[ -51   76  -12  -28  401   10  -92 -291   23  -25 -585  156  224  -95
 -224 -189  678 -313   82  -35  197   70  169 -327 -277  404  133  154
  -54  159 -564 -114   14  500 -479]	<83>
[-143 -242  -79  142 -188    9 -339   94 -172 -293 -149    9  251  187
 -151  165  -41  448  460  -22 -527  -13  168   95 -253 -285  126   74
 -122 -268  468  265  239 -309  392]	<136>
[  40 -324 -116  207  -94  366 -468  -68   76 -331 -449 -237 -187  392
 -443 -194  287 -376  -38 -435   33 -151   73 -133 -398  377  116  138
 -512  -61  163   96  105  483   71]	<69>
[-333   22 -223  176  203  -16 -254 -201  -80 -434  161 -205 -130  159
 -290 -145 -294 -145  270 -123 -369   97 -341 -191  -10   53  229 -105
 -209 -243  122  381 -140  -29  -15]	<36>
[  90  126 -167  -17  107 -205   88  -30  264 -273   -9 -169  -40   97
  -15  -18  268  -91   46  132 -199  196 -139 -173 -100 -219 -254   80
  522  101  -54  195    0  -29  296]	<145>
[ 137  -43 -139  469 -811 -100  -60 -129  116  108 -180 -202   38  256
   27  249 -537 -215 -311 -168  204 -105  601  205   34 -380  169  248
  -71 -452  237  -42 -377 -481 -137]	<88>
[ -28 -108 -331  300 -156 -149  270   18  328  173  116   86  143 -219
  256  -58   29 -401   55  110  268  259  -53  206 -129 -127 -180  210
  156 -152 -209 -198 -201 -147  267]	<88>
[  -7  109   18  157  127  161  806  259  -19  490  513  132 -260 -127
  -83 -106 -238 -150  104   65  112  245 -403  654   76 -273   96 -242
  -68 -294 -136  -16   32 -430   36]	<83>
[-379 -130 -139 -109   80 -212   19  -87  -82  192   45  121  271 -216
   15  -74  -64 -187  299  184  226   15 -335  335   50  161  226 -189
 -158 -147 -111  238    5   59 -258]	<145>
[  -4   92 -139  174 -143  277 -469  117   71  -58 -191   10  -30  343
 -152 -469 -173  -36  236  -67 -170  -37  271   62   50 -359   50    5
   66 -137  306  264  261  -39  152]	<69>
[  87 -132  -53  130  -57  134  899    6   94 -117  311  -89 -227   30
 -178  -81   48  296 -156 -161 -315  324  274 -132 -264 -564 -105 -200
  227 -301  281 -334 -423 -863  583]	<83>
[  92  240   41 -457   95  595  413   35  117 -583  -86  310  -37   15
  163  -54  -40   88  209  279  -48 -267   75 -266  130  -89   44  -76
  105  513 -212  668  297  200  106]	<69>
[-131 -377  -36  483  -79  131 -562 -339  119 -558   58 -266  327  215
 -121   86  -52 -283 -324 -373   37   98  -38 -328 -199   11 -111  306
  -36  -16  586 -253 -639 -171 -323]	<136>
[-187 -392  148  306   44 -140 -356 -202 -107 -387 -218  -19  760   26
  -71  -87   41  -63  120   29   -3  -21  -35 -349 -208  203   89  -51
 -268 -104  175  265 -277  266 -243]	<88>
[-123  -21    6 -139  -48 -151    2  -93  -78   -5  -34   20  139  304
  -84  205 -193  -76   85  -45  105   32 -179  -72  -27  360   63  -57
 -310 -121   37   78    6 -183 -314]	<83>
[-325  108 -128   55  302 -370 -728 -332 -222 -771 -290 -157  237   31
 -265  -59  -19 -272  194  104 -136   37 -249 -457 -217  319   78  -16
  -51  267  -79  356   37  536 -379]	<145>
[  84  -84  132 -171 -187  -50   31   95  -44 -149 -185  -69  -33  384
 -132   41   89 -153  226  -22   49 -169 -190  132 -107  144   64   11
  -79 -118   36  145  306  256   91]	<88>
[ -95   62 -150 -183 -189 -403 -422  -67   56 -192  397 -183 -253  408
 -101  163 -282   83 -297 -359 -431  114  122 -150  277  -23  -17   52
   95 -278  -76 -279 -226 -177   44]	<157>
[ 141   93  131  326  179  291  358  158 -248 -161   -1   82  -62  109
 -199 -221 -215  157  286   17 -253   72 -287  175 -310  -85  172 -202
 -152    3   -8  415  156 -102  458]	<88>
[-110  -62  -66 -164 -121  624   98 -125   41 -441  136   62   76   52
  -15  -74  -29  196   53 -121 -169 -143  151   23 -253 -321  176 -346
 -613 -121  188  294   31 -303  419]	<36>
[  10  -14 -124  425  104   14 -427 -384 -224  359 -264   76  175  -21
   24 -124  -26   83 -357   72  161  226  239  257   27  244  283  168
    7   20   29   54 -205  -86  -31]	<88>
[-100   26    1  276 -240 -350  734  201  -32  280   49 -167  -60  -27
  223  -23 -416 -330   -8   33   68   23 -195  322   96   62   56 -350
  303 -313 -252   -5   50 -186   27]	<83>
[ -65    4  193 -304 -274 -111 -188   85  196 -598    0  -91  130  607
 -177 -401  279  -38  484  -83 -112    5   -1 -624 -266 -215 -156 -156
  -68   64    5  253 -109  330  264]	<88>
[ 184  -39 -388  273  259   77  188 -309  397 -146 -389 -284 -160  -25
  147  271 -488  -54   53  161  124 -281 -313  415 -203 -107  -53  177
  376   91  417  244  183 -192  351]	<110>
[-234 -120  -38  192  170 -206 -192 -274  -56  155 -103  -68   94 -167
  -56  -61 -351 -515  288  188  370 -114 -790  399 -314  353  349 -217
 -281 -104  103  374  -98  280 -275]	<36>
[ 136  109   78   43 -116  445 -143  -78   10 -281  -28   72   78  312
 -135 -208  -48  -22  174 -175 -181   10  -41   -2 -248 -114  135   10
 -169    7   17  408   15  120  210]	<110>
[ -22  -36 -227  255   83  468   88 -536  398 -118   70   72  221 -353
  307   64 -247 -145 -290  -33  310  140  -78  255 -103  -21   97   33
 -191  -24  -85   72 -434 -467 -118]	<69>
[-436  145  -86 -399  290 -155 -232  185 -172   35  268   15 -291 -195
  -92 -227  149 -432   65   49  -69  199 -506  182  316   22  106 -138
  -72  139 -328  103  289  346 -153]	<88>
[ 106   54 -104  294  722  381 -191 -342  156 -201  374 -195  178   33
  -55  -78  -97   12 -549   50 -216   68 -115   59  -51   50  -79  -93
  231  352  316   11   43  461   13]	<69>
[-112 -216 -106  -47  252  -22 -409    9 -290  -93 -330   54  638 -279
  103  153  -36  160   38  459  652 -385  -11  -43  150  208 -128  186
 -498  445  174    1  289  247 -460]	<88>
[   1  437  -95 -326   24 -103  230  145  -61  568  181  108  166  -66
    7 -477  187 -202   72  139   52  152   45 -191  -54 -452  -66 -374
   52 -200 -247  -84   -6 -220  -65]	<110>
[-136 -153   83 -193  159  -76 -306   47 -276 -366 -595 -102  476  -50
  -99  -37    3   46  228  318   42 -350   76 -309 -170  -93  123  -59
 -419  257  225  317  365  353   10]	<36>
[-362 -232  569 -646 -783   93    7   62   17 -516 -330 -150 -170  196
  110 -166  -15  -17  255 -345  145 -175   69 -308  106  106  239 -202
 -501  -38 -358  161   -6  174  -77]	<36>
[ -12   25  -14   94 -392  254 -521  -47 -184 -480 -203   35  354  463
  124  164 -110  235 -212 -183 -129   -7  527 -296  271  311  -62  256
 -281  110  -54  226  188  -17 -113]	<83>
[ -62   40  429 -215 -373   28  264  412 -185 -353 -212 -139  -99  226
  112 -179   87 -133  343 -278 -140  -63 -232   -4   93   60  -89   20
   97  154 -232  371  441  589  395]	<36>
[ -42 -526  239  -83   -4  210 -135  178   81 -256  -42   30  520   15
   51   75  620  404  270  -61  115 -255  211 -203 -223 -159 -313  -24
 -535  152  573   -9   78  376  321]	<88>
[  72 -236  306  285  207  567  273  -85   61 -242 -155  200  580 -256
  254 -123  196  184   96  350  239  -52  -34   12 -236 -291  -91    4
  117  226  345  145   12 -147    4]	<136>
[-239 -331  551  223   25  431 -380   -8  130 -554  178  -22  124  155
  -71 -127    2 -243   30 -389 -189  -11 -513  168 -476  -72   10 -195
 -328  -41  440  204  159  523   52]	<157>
[ -18  189  -87  -68  -27  170  362  100 -147  196   99  263  162   -8
   91 -188  -36  -96  248   67  -78  103   -2  152  114   21  210  -87
  -65 -170 -445  200   61 -127   61]	<136>
[ 163  148 -241  280   43 -168  259  116  -16  -35  356  -56   52  -81
  -87   52  -68  199   51   97 -242  232 -162  -28 -126 -263 -198   23
  376   28  -69  179 -282 -427  253]	<157>
[  27  193 -142  -68   73  190  165   14  116 -217  -57  119 -144  153
  -90 -111 -115 -301  366   36  -30  122 -168   77  -89  -32   31   52
  -34   14 -144  286  136  -61  114]	<136>
[-140  -98  -87 -227 -280  504 -453 -266  146 -343   39  -99  121  237
   37   74 -247  261 -326 -319 -245 -151  463 -382  239  -36   84   48
 -427  -42  241  173 -117 -193 -143]	<83>
[ -57 -360 -266  390  231   85 -867 -198 -151  460    2 -205  196  280
 -112  251  280   -4 -524 -104  288  -54   69  370   66  579  124  336
 -532   20  405 -377  103  354 -249]	<69>
[-272  102 -271  198  398 -188  162 -399  117   15   46 -138 -231 -204
 -185  -82 -381 -753 -114   70  110  236 -497  371 -123 -140  363   20
  184 -172  -40  -51 -282 -121 -220]	<36>
[ -84   16 -670  503  135 -848 -224 -353    6  244 -167  -52  673 -144
  163 -158   63 -258  221  748  431  230 -217  146 -305  280  -73    8
  560 -102 -280   40 -144  -24  -34]	<88>
[  59  159   -9  321  -84  439   43 -207  -90  304  -47   85  154   94
  -13   13 -265  -30   88 -203 -147   96   32  211 -160   18  342  127
 -310 -199  189  250 -121 -234    1]	<145>
[-119  -32 -187  227  351   47  -16 -282   31   90 -155  -23   51 -158
 -117   77 -173 -423 -120  -73  247   60 -410  303 -218  258  128   24
 -131 -114  -29   13  -38 -117 -369]	<136>
[ -69 -282 -204  416  122 -468  153 -144  219   48  -81 -177  502  -31
  106  141 -205 -137  156  369  155   93 -207  -37 -186 -125  -98   88
  207 -223  391   75 -251 -227    6]	<69>
[-188 -187 -276  255  117 -115 -612   31 -182 -467  287  -89  125  170
 -243 -243  118  334 -209  -85 -536  149  551 -705  357  -53 -145 -111
   -2 -294   69 -200 -260 -261 -102]	<136>
[  31 -158  -36  -40  179  -68  333  123   17  247  114   65  213 -129
  -18  279   38  127  125   99  115  -83 -119   75    3   63   12   72
 -205   88    7  -11 -145  -74  -35]	<36>
[-222  -87  -71   24   54  256  -37 -316  -41 -188  -27   74   63  -74
  -30  143 -486  -79 -256 -217  -93   41  -21  443  -60  -98  341   79
  -85 -103   84  -29   10 -209  -77]	<110>
[-294 -154  151  -72   31 -325 -122 -164   17 -219   42 -253  364  -49
   99  -22 -324  156    5  323  -89 -109   19 -125  195  161  128 -482
    8 -128 -126  175  113  194 -408]	<157>
[-137 -435  -63   73   51 -136 -404  136  297  143  339  -43  -55    5
  -37   39  -99 -230  -82 -153 -330  -38 -310  803 -142 -173   16 -247
  132 -374  424 -128  294  232  361]	<157>
[ 555 -146  176  462 -183  183  524  684   -3  309 -287  -23  233 -179
  351  203 -109  348  -98  448  419 -305  139  591  -18 -599 -548  166
  283  290  457  -23  659 -265  516]	<83>
[-458 -179  -31 -254  162 -386 -685  -94 -273 -506 -265 -217 -135  160
 -245   34 -353 -240   65  100 -142  -63 -393  100   78  -66  310   34
 -219  -22  234  195  331  243  -67]	<110>
[ -69  -71  -64  209   52   59  252 -136   97   69  316   65 -104  -61
  -27  179 -423 -178 -245 -124  -26  154 -252  288  -48 -127  189  106
  -15 -158   80  -83 -356 -369  -21]	<145>
[ 204 -121  256  -56 -115 -254   81  425   -1 -239  279  -57   53  425
 -150  104   41   -1  186 -119 -226   80 -326   56  121  -49 -181  194
  151   11 -105   77   15  223  280]	<36>
[  89 -132  379   33 -456  553  596  100   55  447  -18  216  101  145
   34   14  179  144  185 -446   41  -10  167  521 -387  104  275 -266
 -460 -423 -135 -234   87 -332   94]	<145>
[  68 -115   88  220  286   -7  451  529 -415  631  -24   50  411  -90
   -5  -49  -64   80  335  404   76  -98  -92  426  156 -101  123 -239
 -452 -254  101 -144  513 -153   15]	<110>
[-177  -58 -446  445  543 -540  -85  195  208  428  730  -39 -243 -418
   73 -324  382 -465 -389  357   64  228 -152  -17  196 -536 -460 -215
  794 -253  317 -803 -265 -153   -9]	<36>
[ -47   41 -153  504  281  103 -665 -326 -152 -379 -182  -72  302  138
 -162  104 -243 -400 -111 -184 -103   29 -267   49 -365  324  207  242
 -213  214   93  216 -106  366 -194]	<136>
[-319 -210 -163  253  -66 -202 -209 -300    9   12  187 -125   44   36
 -242   50 -206 -176  174  -61   37  102 -333  181 -361  231  364 -179
 -379 -376  -13   18 -348 -130 -215]	<36>
[ 233   55 -220  153 -195  -30  367  -83  197 -422  106  -71  -63  212
  223  381 -240  437  162  241   33   80  309  -95   27  103 -361   51
  223  112   90  -45   40 -443  304]	<110>
[ 167   47 -154  709  -81 -226  555  267  146  171  619 -210 -326  256
 -313   79 -103  -93  366 -227 -355  405 -329  186 -322 -282 -115 -138
  -50 -643  153   28 -379 -501  391]	<69>
[  17  300   49  301  211   80 -195 -462 -199 -196  -48    0 -176   84
 -165  -84 -362 -219 -153  -71  -74  110 -299  169 -219  355  360  -66
  219   -1 -210   49  -98   23 -365]	<157>
[ 173  180  -66 -317   72  474  407   19  245  -86  -70  159  -84  192
  -90 -281  274 -164  116   69   98   35  -58   35  -45  -21  -61 -111
   73   55 -277  427  245  -14  176]	<36>
[   9  104   55  560   -2  459 -828 -430   73  209  343  -64  203  177
   37 -323  150  121 -344 -225  -44   53  269 -185  -94  302  121 -188
  -64  -46  104 -277 -401  139 -478]	<36>
[-225 -176   16  171  169 -248 -301 -235   16  -45 -170  -19  350  -78
    5  171 -191 -130  469  205  238 -153 -447  232 -292  221  237  -83
 -337   81  193  237  -87  242 -284]	<83>
[ -20 -103 -118   17  212 -354 -436  -70 -122 -350 -177 -274  466  345
 -172  187 -268   39   69  319   64 -266 -169 -214   56    0   39  247
 -147  185  239  140   88  257 -195]	<145>
